Input: [ 5.57  8.00  8.55 -4.16  6.56]
Output: 8.55
Input: [-3.20  8.38  0.16 -0.40  1.52 -7.84]
Output: 0.16
Input: [ 1.56 -3.82 -3.74 -8.58  4.42 -4.48]
Output: -3.74
Input: [ 8.79  2.32 -2.85  3.95 -2.58]
Output: -2.85
Input: [ 7.81  7.56 -7.77 -4.56  3.22  2.53]
Output: -7.77
Input: [-3.71 -7.43  0.92  1.06 -2.02  1.90  5.26]
Output: 0.92
Input: [0.87 0.19 7.03 3.32]
Output: 7.03
Input: [ 6.82 -8.18  3.36  1.54]
Output: 3.36
Input: [-4.31 -7.20  1.14 -3.42  7.75 -1.11  6.50]
Output: 1.14
---
Input:
[[-4.91  7.66  5.72 -2.66  4.59  3.04]
 [-3.18 -6.21 -4.02  6.67  0.95 -6.70]
 [ 5.82 -7.44 -5.41  1.97 -4.98 -2.45]]
Output: -6.21

Input:
[[ 3.45  2.21  2.17 -0.83  7.06]
 [ 0.40 -0.21 -0.07 -0.54 -0.48]
 [ 2.47  0.63  1.19 -0.59  4.04]]
Output: -0.21

Input:
[[ 0.04 -0.06  0.20 -0.15  0.10  0.10  0.05]
 [ 2.93 -0.59  7.10 -0.82  4.28 -0.22  1.29]
 [ 0.03 -0.08 -0.07 -0.11 -0.12  0.08 -0.24]]
Output: -0.59

Input:
[[ 3.12  6.29 -3.63 -0.63]
 [-1.67  0.31 -1.34  4.54]
 [ 3.95  3.96  7.46  6.60]]
Output: 0.31

Input:
[[-1.86  0.68 -4.17 -3.33  0.04  6.33]
 [-2.51  7.44 -2.09  3.56 -2.06 -5.18]
 [-2.15  6.72  5.90  0.55 -0.91 -5.95]]
Output: 7.44

Input:
[[ 1.04 -0.26 -0.72  5.41 -1.12 -2.46]
 [ 3.04  5.34  3.24  7.94  3.06 -3.57]
 [ 0.83  2.64  2.35  2.36  2.06 -1.34]]
Output: 5.34

Input:
[[-1.33  2.32  0.14  4.90  2.87  3.03 -7.92]
 [ 5.39  0.64 -1.91 -2.68 -4.24  4.40  4.02]
 [-4.57  4.49  5.95 -2.61 -1.76 -5.10 -7.14]]
Output: 0.64
---
array([6678, 4376, 4104, 9028, 2520, 9558, 4158]) → 6678
array([  0,  34,   6,  21,   1, -28,  17]) → 0
array([23, 93, 98, 36]) → 23
array([ 0, 54, 30, 40, 88, 58, 72]) → 0
array([ 20, -44,  40,  32]) → 20
array([925,  58, 914, 508, 376, 247]) → 925
array([135, 760, 562, 436, 188, 452]) → 135
---
[ 2.93  0.68 -1.66  2.34  8.50 -7.17  2.52] Out: -7.17

[[ 3.67  4.80 -4.03  4.96 -0.51  6.48]
 [-1.69  4.96 -2.55  2.64 -0.60 -8.43]] Out: -0.60

[ 2.72  3.54  7.74  5.78  1.54 -0.12] Out: 1.54

[[ 7.46  7.05  1.97  3.35]
 [ 2.28 -5.33 -1.49 -4.41]] Out: -1.49

[-4.99 -2.07  4.73  6.41  2.37  5.15] Out: 2.37

[ 2.53 -7.87  5.73 -2.64  5.14  6.62] Out: 5.14

[[-4.06  2.86 -1.79  0.10 -0.65]
 [ 4.75 -6.20  2.75  2.17 -0.99]] Out: 2.17

[[-6.38  1.70 -6.13  4.21  0.76 -1.50  6.70]
 [ 4.73  0.63 -4.99 -2.36  6.02  8.00  5.25]] Out: 8.00
---
[[157.5, -2.3, -52.2, -13.9], [-73.9, -7.7, -10.0, -131.9], [159.1, 30.6, 80.9, -15.0]] ans = -2.3
[0.079, 0.139, 0.018, 0.073, 0.051, 0.101, -0.123] ans = 0.051
[[0.75, 0.22, -0.14, 0.15, 0.23, -0.29, -0.24], [-0.02, 0.44, 0.09, 1.45, 0.52, 0.76, -0.87], [-0.04, 1.22, 1.10, 0.89, 1.16, 1.22, -1.43]] ans = 0.23
[1.298, 0.030, 1.578, -0.422, -1.318, -0.321] ans = -0.422
[[16.3, 11.3, 17.8, 9.7], [-3.5, 7.5, -13.0, 8.1]] ans = 11.3
[-165.9, 13.0, 122.4, 6.6, 115.0, -71.7, -42.4] ans = 115.0
[[-41.09, 32.44, 5.30, 202.74], [-185.99, 192.81, -169.35, 140.63], [201.09, -41.78, 22.08, 127.33]] ans = 32.44
[-0.021, -0.157, 0.105, 0.059, -0.037, -0.036, -0.091] ans = -0.037
---
997  887  307  215  826  137 yields 307

482  376  948  355    3  463 yields 376

-22   -6   41  -45 yields -6

-361   251   602  -579    49   -16   486
-211  -440    59  -411   194   561   328
 405  -422   608   -51   525  -244  -107
yields -422

883  719  134  806 yields 806

-44   -4   31   27   47 yields 27

26  39  77   1  46  56  43 yields 39
---
[[-5.58 -1.62 -0.43  2.30 -6.19]
 [ 3.38  4.32  4.23  0.20  1.66]
 [-2.45 -0.75  6.00  5.95  2.07]] result: 6.00

[[2.17 6.24 1.03 6.13 0.38 0.35]
 [0.71 6.29 1.97 6.19 0.82 0.17]
 [3.23 4.88 1.08 6.30 0.47 0.43]] result: 1.08

[[ 4.63 -0.08  3.97  3.12  1.28 -8.57]
 [ 0.03  3.40 -0.86 -2.07 -4.44 -5.46]
 [ 0.73  2.64  0.05 -0.97 -3.36 -6.04]] result: 0.05

[[ 0.88 -1.52 -0.96  2.73  0.77 -1.08 -0.11]
 [-2.80 -4.40 -4.34  7.09  3.04 -5.30 -0.60]
 [-1.65 -3.39 -3.07  7.09  2.25 -4.49 -0.20]] result: -3.07

[[-8.15 -2.93 -1.70  1.12]
 [ 8.13  2.93  2.01 -1.09]
 [ 5.91  2.26  1.71 -0.66]] result: 1.71

[[ 1.78 -4.62 -2.76  2.50  0.34 -2.53  2.39]
 [ 4.21 -6.36 -4.93  5.12  1.45 -3.00  5.00]
 [ 2.56 -5.87 -3.85  4.06  2.20 -1.77  3.06]] result: -3.85

[[ 3.13  4.59  3.55 -7.93 -4.56  5.76  1.24]
 [-3.16 -2.13 -2.57  4.01  1.59 -2.57  0.51]
 [-2.10 -2.98 -2.95  5.36  2.01 -3.15  0.01]] result: -2.95

[[ 4.52  0.94 -2.39  0.51  4.92]
 [ 4.18  2.02 -2.61 -0.20  3.32]
 [ 7.01  2.44 -4.97 -0.65  5.14]] result: -4.97
---
array([[409, 601, 601, 520, 199],
       [491, 686, 452, 554, 558],
       [624, 511, 475, 410, 798]]) Answer: 601

array([[32, 34, 44, 40, 59, 37, 46],
       [64, 62, 43, 47,  8, 43, 51],
       [41, 55, 63, 67, 63, 77, 66]]) Answer: 59

array([[7, 6, 8, 7, 8],
       [7, 1, 5, 6, 6],
       [7, 5, 4, 7, 6]]) Answer: 8

array([[858, 285, 463, 331, 296, 507, 599],
       [ 82, 654, 551, 572, 680, 396, 409],
       [815, 393, 418, 412, 376, 865, 776]]) Answer: 296

array([[2, 4, 0, 3, 4, 6],
       [5, 3, 7, 2, 2, 5],
       [5, 5, 4, 0, 3, 2]]) Answer: 3

array([[57, 47, 31, 37, 45, 33, 33],
       [20, 13, 14, 34, 24, 37, 41],
       [75, 53, 16, 32, 50, 23, 21]]) Answer: 45

array([[ 97,  87,  23,  53],
       [ 14,  89, 121, 152],
       [106,  88, 226, 121]]) Answer: 87
---
[[ 0.18  4.31  3.65 -0.67  3.24  0.89 -6.80]
 [-5.36 -3.71  5.52 -4.13 -3.57  3.60  4.69]
 [ 5.65 -7.26  5.84  0.37  2.09  5.65 -0.86]] --> 0.18

[ 0.09 -6.30  7.42 -8.77 -1.53] --> 0.09

[-2.55  6.25 -0.04  0.67  4.05  5.23 -2.79] --> -2.55

[[-1.72  2.41 -1.79  0.90 -2.94 -3.20 -1.38]
 [ 1.22 -4.70 -1.52 -2.21 -6.63 -0.95 -0.80]] --> -1.72

[-3.90 -3.74  2.44  8.21  0.23  8.00] --> -3.90

[-0.76  1.66 -7.25 -3.86  3.09] --> -0.76

[[-2.86 -2.93 -7.36  1.11 -8.68 -2.99]
 [ 0.18  1.38  1.40  3.42  5.51 -1.14]] --> -2.86

[ 4.20 -5.10  4.51  2.55 -6.40] --> 4.20
